Here is a tiny trained network, its code and every weight. The questions are about switching its units off for an input and a target symbol, where a switched-off unit gives its printed mean instead of its output.

import numpy as np


def w(rows, s, z=0):
    codes = np.array(rows[::2]) - 128.0
    scale = np.full(codes.shape[1], s)
    scale[-1] = z or s
    return codes * scale


def norm(h):
    return h / np.sqrt((h * h).mean(-1, keepdims=True) + 1e-5)


def f(y):
    return np.maximum(y, 0)


def softmax(a):
    e = np.exp(a - a.max(-1, keepdims=True))
    return e / e.sum(-1, keepdims=True)


def log_softmax(a):
    a = a - a.max(-1, keepdims=True)
    return a - np.log(np.exp(a).sum(-1, keepdims=True))


def net(x, mask):
    ids = ['αβγδεζηθλξπτφψ'.index(c) for c in x.split()]
    T = len(ids)
    res = E[ids] + P[:T]
    u = 0
    for l in range(2):
        r = norm(res)
        for j in range(3):
            rows = slice(4 * j, 4 * j + 4)
            q, k, v = (r @ M[l][rows].T for M in (Q, K, V))
            z = softmax(np.where(np.tri(T) > 0, q @ k.T / 4**0.5, -1e9)) @ v
            o = O[l][rows]
            res = res + np.where(mask[u + j], z, o[:, -1]) @ o[:, :-1]
        u += 3
        y = f(norm(res) @ A[l][:, :-1].T + A[l][:, -1])
        res = res + np.where(mask[u : u + 4], y, B[l][:, -1]) @ B[l][:, :-1]
        u += 4
    return log_softmax(norm(res)[-1] @ U[:, :-1].T + U[:, -1])


Q, K, V, O, A, B = {}, {}, {}, {}, {}, {}
E = w([
[75,144,57,151,179],'α',
[142,203,100,116,178],'β',
[100,183,154,97,168],'γ',
[172,119,148,21,93],'δ',
[141,100,79,77,182],'ε',
[87,46,148,169,123],'ζ',
[105,136,137,69,146],'η',
[90,132,110,68,159],'θ',
[87,176,144,80,187],'λ',
[85,115,121,251,186],'ξ',
[107,46,232,188,228],'π',
[57,108,167,155,51],'τ',
[172,102,135,122,125],'φ',
[91,180,150,86,187],'ψ',
],0.015)
P = w([
[134,39,253,149,253],'0',
[176,50,223,145,197],'1',
[193,59,198,157,161],'2',
[195,44,175,161,126],'3',
[194,32,149,170,103],'4',
[178,26,109,185,95],'5',
[170,26,129,188,87],'6',
],0.0032)
Q[0] = w([
[93,163,216,92,114],'L0H0',
[139,203,164,194,88],'L0H0',
[66,48,206,152,146],'L0H0',
[233,151,30,73,54],'L0H0',
[61,145,251,128,163],'L0H1',
[55,54,91,90,162],'L0H1',
[88,95,127,140,96],'L0H1',
[138,118,202,173,196],'L0H1',
[135,85,152,198,254],'L0H2',
[50,81,129,162,174],'L0H2',
[97,141,160,68,206],'L0H2',
[137,137,162,65,216],'L0H2',
],0.0062)
K[0] = w([
[163,74,237,137,10],'L0H0',
[98,78,239,169,160],'L0H0',
[60,124,104,112,38],'L0H0',
[164,174,223,30,184],'L0H0',
[217,205,239,176,201],'L0H1',
[3,69,69,215,43],'L0H1',
[156,17,134,113,80],'L0H1',
[53,67,119,78,168],'L0H1',
[248,202,125,56,169],'L0H2',
[99,122,87,101,192],'L0H2',
[206,90,51,155,148],'L0H2',
[191,207,58,107,85],'L0H2',
],0.0056)
V[0] = w([
[89,122,106,160,57],'L0H0',
[108,48,116,141,110],'L0H0',
[211,56,165,141,90],'L0H0',
[100,148,173,173,142],'L0H0',
[158,46,214,90,184],'L0H1',
[103,187,175,96,183],'L0H1',
[183,157,42,202,157],'L0H1',
[88,202,71,88,114],'L0H1',
[242,127,101,162,140],'L0H2',
[139,108,103,105,141],'L0H2',
[104,148,113,147,79],'L0H2',
[2,120,157,105,109],'L0H2',
],0.0058)
O[0] = w([
[129,91,16,123,150,54],'L0H0',
[173,121,161,77,142,138],'L0H0',
[100,106,118,115,182,114],'L0H0',
[190,54,150,7,169,150],'L0H0',
[182,128,143,4,149,254],'L0H1',
[122,45,112,115,106,202],'L0H1',
[163,153,97,71,108,90],'L0H1',
[97,78,161,73,198,77],'L0H1',
[106,30,46,171,102,123],'L0H2',
[179,53,139,181,115,147],'L0H2',
[163,113,39,92,210,57],'L0H2',
[175,135,94,110,103,122],'L0H2',
],0.0033,0.0052)
A[0] = w([
[59,176,48,136,83,184],'L0N0',
[85,116,98,138,162,25],'L0N1',
[113,28,93,147,47,80],'L0N2',
[96,131,146,3,76,2],'L0N3',
],0.0061,0.00092)
B[0] = w([
[125,138,125,81,168,154],'L0N0',
[99,135,254,121,89,155],'L0N1',
[101,172,97,56,128,180],'L0N2',
[80,169,184,127,227,254],'L0N3',
],0.007,0.003)
Q[1] = w([
[176,137,147,66,134],'L1H0',
[99,97,160,143,146],'L1H0',
[107,193,109,113,86],'L1H0',
[166,185,127,136,105],'L1H0',
[135,172,153,119,155],'L1H1',
[108,74,122,112,47],'L1H1',
[158,138,176,59,109],'L1H1',
[74,75,134,96,148],'L1H1',
[169,135,35,158,74],'L1H2',
[198,97,108,76,96],'L1H2',
[113,82,188,137,250],'L1H2',
[77,79,104,145,168],'L1H2',
],0.015)
K[1] = w([
[177,197,125,43,52],'L1H0',
[49,104,181,155,75],'L1H0',
[98,157,130,42,254],'L1H0',
[203,192,102,126,185],'L1H0',
[187,146,89,140,204],'L1H1',
[124,113,153,86,36],'L1H1',
[237,108,152,68,62],'L1H1',
[120,35,105,138,57],'L1H1',
[141,106,231,148,254],'L1H2',
[182,98,195,68,126],'L1H2',
[174,129,15,168,92],'L1H2',
[98,48,19,185,98],'L1H2',
],0.0098)
V[1] = w([
[98,83,156,135,129],'L1H0',
[168,95,108,63,213],'L1H0',
[111,92,116,102,191],'L1H0',
[101,76,132,168,96],'L1H0',
[85,101,147,120,109],'L1H1',
[29,131,112,150,15],'L1H1',
[87,113,163,95,183],'L1H1',
[129,146,252,96,132],'L1H1',
[192,103,140,145,154],'L1H2',
[157,88,161,69,102],'L1H2',
[49,2,86,105,182],'L1H2',
[154,66,177,196,89],'L1H2',
],0.0093)
O[1] = w([
[140,133,68,168,89,169],'L1H0',
[89,177,42,68,188,202],'L1H0',
[128,151,53,75,104,188],'L1H0',
[163,151,127,159,53,109],'L1H0',
[171,170,136,95,118,136],'L1H1',
[203,196,199,102,134,2],'L1H1',
[122,144,100,143,56,223],'L1H1',
[150,195,84,128,128,238],'L1H1',
[48,166,168,143,89,150],'L1H2',
[128,115,229,28,144,149],'L1H2',
[113,159,107,99,1,193],'L1H2',
[157,165,177,192,130,111],'L1H2',
],0.0065,0.009)
A[1] = w([
[139,127,45,135,36,32],'L1N0',
[32,137,48,3,130,204],'L1N1',
[149,86,7,135,90,5],'L1N2',
[73,84,161,220,80,240],'L1N3',
],0.0056,0.003)
B[1] = w([
[220,182,171,109,240,149],'L1N0',
[223,59,192,234,93,252],'L1N1',
[253,150,146,63,166,145],'L1N2',
[123,197,73,76,137,163],'L1N3',
],0.0072,0.011)
U = w([
[225,157,6,133,127,2],'α',
[88,53,55,167,181,188],'β',
[183,182,145,144,190,111],'γ',
[132,120,103,124,115,75],'δ',
[33,65,115,114,35,138],'ε',
[145,211,159,87,43,153],'ζ',
[164,80,173,20,139,112],'η',
[98,98,34,36,100,77],'θ',
[128,161,99,81,171,145],'λ',
[104,190,103,242,109,142],'ξ',
[35,189,89,82,125,188],'π',
[193,54,189,197,110,85],'τ',
[61,129,210,145,146,207],'φ',
[148,157,106,100,170,146],'ψ',
],0.012,0.0039)

Each question gives the input, a string of symbols that net reads in full, and the target symbol t.
The units are the heads (4 rows each of Q, K, V and O) and the neurons (one row each of A and B). Each row of codes is followed by its name. A weight is (code - 128) times the scale printed after its matrix; where a second scale follows, it is the last column's (O, A, B and U).
mask holds one flag per unit, layer by layer, with each layer's heads first. A switched-off unit (its flag False) gives its mean, the last column of its rows in O or B, instead of its output. The means were averaged over made-up inputs and are rounded, as every weight is.
A unit's drop is (log p(t) with every unit on - log p(t) with that unit switched off) / (log p(t) with every unit on - log p(t) with every unit switched off).
The circuit of an input: a set's keep is (log p(t) with only the set's units on - log p(t) with every unit switched off) / (log p(t) with every unit on - log p(t) with every unit switched off). Starting from the 12 units with the biggest drops (on a tie, the unit counted first), units are removed one at a time, each time the one whose removal leaves the highest keep (on an exact tie, the one counted first), for as long as the keep stays at least 0.8.
circuit, biggest first: the units of the circuit, biggest drop first
top k neurons: the k neurons with the biggest drops, biggest first
top k neurons in layer l: the k neurons of layer l with the biggest drops, biggest first
input α γ λ, target α: circuit, biggest first : [L1H2; L1N1]
input ζ π α ξ α π ζ, target ζ: circuit, biggest first : [L1H1; L0N2]
input φ α α τ ε π, target ε: top 2 neurons : [L0N3; L1N1]
input ψ τ ξ ε π π η, target ε: top 2 neurons in layer 0 : [L0N3; L0N1]
input ε θ φ θ δ λ, target φ: circuit, biggest first : [L1H2; L0N3; L1N1]
input φ ψ η, target φ: circuit, biggest first : [L0N3; L1H2]
input β β γ ξ θ π, target ξ: circuit, biggest first : [L1H2; L1N1; L1H0]
input φ π α, target α: top neuron : [L1N0]
input θ π φ τ φ, target τ: top 2 neurons : [L0N3; L0N2]
input φ δ ψ π ψ, target φ: circuit, biggest first : [L1H2; L0H1; L0N3; L0H2]
input δ φ ε, target τ: circuit, biggest first : [L1N1; L1H2; L0N3]
input β ζ λ π η π, target ζ: top 2 neurons : [L1N1; L0N3]
input π ψ ζ ε γ, target ε: circuit, biggest first : [L1H1; L0H1]
input φ φ δ τ, target τ: top 2 neurons : [L0N2; L0N3]
input η θ φ, target τ: top 2 neurons in layer 0 : [L0N1; L0N2]
input θ ζ ξ γ τ γ η, target τ: top 2 neurons : [L0N2; L0N3]
input π β ζ β θ θ, target β: circuit, biggest first : [L0N3; L1H2; L1N1]
input γ π η, target η: top 2 neurons : [L1N1; L1N0]
input ψ ζ τ ψ φ α γ, target α: top 2 neurons : [L0N3; L1N2]
input τ π ε, target ζ: top neuron : [L0N3]
input θ ε θ, target ε: circuit, biggest first : [L1H2; L1N1; L1H1]
input ζ ε γ δ α, target α: top neuron in layer 0 : [L0N0]
input θ γ π π, target π: top 2 neurons : [L1N1; L1N3]
input β π β φ π, target φ: top 2 neurons : [L1N1; L0N3]
